Below are the code and all the weights of a small trained network. Each question names an input and a class and asks about switching units off, where a switched-off unit gives its printed mean instead of its output.

import numpy as np


def w(rows, s, z=0):
    codes = np.array(rows[::2]) - 128.0
    scale = np.full(codes.shape[1], s)
    scale[-1] = z or s
    return codes * scale


def norm(h):
    return h / np.sqrt((h * h).mean(-1, keepdims=True) + 1e-5)


def f(y):
    return y / 2 * (1 + np.tanh(0.7978845608 * (y + 0.044715 * y**3)))


def log_softmax(a):
    a = a - a.max(-1, keepdims=True)
    return a - np.log(np.exp(a).sum(-1, keepdims=True))


def net(x, mask):
    res = np.array(x, float).reshape(1, 6) / 4 @ E
    u = 0
    for l in range(3):
        y = f(norm(res) @ A[l][:, :-1].T + A[l][:, -1])
        res = res + np.where(mask[u : u + 8], y, B[l][:, -1]) @ B[l][:, :-1]
        u += 8
    return log_softmax(norm(res)[-1] @ U[:, :-1].T + U[:, -1])


A, B = {}, {}
E = w([
[160,107,84,124,128,88],'x0',
[93,105,170,255,143,95],'x1',
[128,145,139,119,44,161],'x2',
[149,111,111,140,89,105],'x3',
[177,114,65,121,43,90],'x4',
[136,113,126,162,105,105],'x5',
],0.00055)
A[0] = w([
[130,78,90,209,186,72,253],'0.n0',
[35,221,202,49,198,247,26],'0.n1',
[122,108,85,66,211,82,171],'0.n2',
[183,158,118,131,113,145,60],'0.n3',
[143,118,91,161,119,117,151],'0.n4',
[166,202,177,91,14,224,174],'0.n5',
[30,107,218,222,154,144,38],'0.n6',
[153,98,74,154,106,119,46],'0.n7',
],0.0014,0.00053)
B[0] = w([
[148,162,129,34,68,114,253],'0.n0',
[162,122,107,142,78,38,196],'0.n1',
[155,138,132,58,204,149,181],'0.n2',
[56,73,162,161,122,108,98],'0.n3',
[130,132,207,85,100,108,152],'0.n4',
[12,66,68,72,111,187,224],'0.n5',
[238,238,143,164,130,189,175],'0.n6',
[190,94,195,171,123,75,104],'0.n7',
],0.0011,0.00048)
A[1] = w([
[102,184,208,188,141,149,114],'1.n0',
[182,144,101,147,105,72,148],'1.n1',
[77,112,124,174,112,143,160],'1.n2',
[157,80,192,241,238,65,110],'1.n3',
[181,120,28,6,54,122,254],'1.n4',
[75,123,170,229,181,104,73],'1.n5',
[162,141,133,76,212,103,93],'1.n6',
[159,115,143,207,24,118,122],'1.n7',
],0.0019,0.00043)
B[1] = w([
[254,136,105,170,146,154,149],'1.n0',
[82,148,224,148,114,107,145],'1.n1',
[185,123,129,60,141,120,134],'1.n2',
[125,155,88,73,48,196,181],'1.n3',
[126,173,203,224,123,190,251],'1.n4',
[198,175,154,132,56,206,144],'1.n5',
[66,108,88,110,200,96,145],'1.n6',
[76,88,159,68,242,53,162],'1.n7',
],0.0014,0.0013)
A[2] = w([
[71,122,122,93,53,195,122],'2.n0',
[206,154,162,188,136,186,101],'2.n1',
[151,150,80,112,162,108,252],'2.n2',
[116,139,82,67,254,106,79],'2.n3',
[104,184,186,77,189,226,155],'2.n4',
[128,68,107,145,108,34,86],'2.n5',
[140,88,168,166,89,20,90],'2.n6',
[129,119,159,168,91,20,45],'2.n7',
],0.0025,0.00047)
B[2] = w([
[108,29,143,43,106,193,199],'2.n0',
[207,151,142,209,195,196,201],'2.n1',
[81,114,220,137,92,128,152],'2.n2',
[74,21,233,196,187,28,168],'2.n3',
[175,183,27,146,98,44,254],'2.n4',
[144,250,65,140,146,110,136],'2.n5',
[107,216,40,82,158,49,176],'2.n6',
[128,166,16,37,154,84,159],'2.n7',
],0.0015,0.0011)
U = w([
[95,253,1,44,113,4,57],'0',
[25,16,241,166,244,17,61],'1',
[30,25,126,15,8,247,137],'2',
[247,203,177,241,161,234,253],'3',
],0.0056,0.0004)

Each question gives the input, the list of numbers given to net, and the class t.
The units are the neurons (one row each of A and B). Each row of codes is followed by its name. A weight is (code - 128) times the scale printed after its matrix; where a second scale follows, it is the last column's (A, B and U).
mask holds one flag per neuron, layer by layer. A switched-off neuron (its flag False) gives its mean, the last column of its row in B, instead of its output. The means were averaged over made-up inputs and are rounded, as every weight is.
A unit's drop is (log p(t) with every unit on - log p(t) with that unit switched off) / (log p(t) with every unit on - log p(t) with every unit switched off).
The circuit of an input: a set's keep is (log p(t) with only the set's units on - log p(t) with every unit switched off) / (log p(t) with every unit on - log p(t) with every unit switched off). Starting from the 12 units with the biggest drops (on a tie, the unit counted first), units are removed one at a time, each time the one whose removal leaves the highest keep (on an exact tie, the one counted first), for as long as the keep stays at least 0.8.
circuit, biggest first: the units of the circuit, biggest drop first
most important unit: the unit with the biggest drop
k most important neurons: the k neurons with the biggest drops, biggest first
k most important neurons of layer l: the k neurons of layer l with the biggest drops, biggest first
drop when u is switched off: that unit's drop, to one decimal
input [4,-8,2,0,-7,5], class 1: most important unit -> 2.n3
input [8,8,-8,-8,0,3], class 3: circuit, biggest first -> 1.n5, 1.n3
input [5,-1,3,-8,7,-1], class 2: 2 most important neurons of layer 0 -> 0.n1, 0.n5
input [5,3,-1,-8,-1,-1], class 3: 3 most important neurons -> 1.n7, 0.n5, 1.n5
input [7,7,-1,-1,1,7], class 0: 2 most important neurons of layer 1 -> 1.n4, 1.n7
input [-5,7,8,6,2,3], class 0: 3 most important neurons -> 1.n7, 1.n4, 2.n6
input [-8,-8,-3,2,-7,-6], class 1: 2 most important neurons -> 2.n3, 1.n3
input [-2,6,7,6,2,-5], class 0: 2 most important neurons -> 1.n7, 1.n4
input [-3,-4,2,-3,-5,-8], class 1: 2 most important neurons of layer 0 -> 0.n1, 0.n0
input [1,5,2,0,0,8], class 0: 2 most important neurons of layer 0 -> 0.n0, 0.n2
input [-8,-5,-7,2,6,-5], class 1: 2 most important neurons of layer 1 -> 1.n3, 1.n5
input [0,-7,-6,3,8,-8], class 1: 3 most important neurons of layer 1 -> 1.n3, 1.n5, 1.n6
input [-6,-5,-3,3,1,6], class 2: 3 most important neurons -> 0.n6, 1.n7, 0.n5
input [6,-6,-4,-3,-8,-3], class 1: circuit, biggest first -> 2.n3
input [4,8,-3,-7,8,-8], class 0: 2 most important neurons -> 0.n0, 1.n4
input [0,0,0,1,-3,-7], class 1: 2 most important neurons of layer 1 -> 1.n6, 1.n4
input [1,4,5,-8,4,-8], class 2: drop when 0.n5 is switched off -> 3.4
input [4,-4,5,-3,-8,0], class 1: drop when 2.n3 is switched off -> 1.0
input [4,4,6,-3,1,5], class 0: drop when 1.n7 is switched off -> 0.5
input [0,2,-2,-2,-2,6], class 3: most important neuron -> 0.n6
input [8,0,2,-4,-8,7], class 3: 3 most important neurons of layer 1 -> 1.n7, 1.n3, 1.n5
input [4,5,-4,-4,-2,-1], class 3: 2 most important neurons -> 1.n5, 1.n3
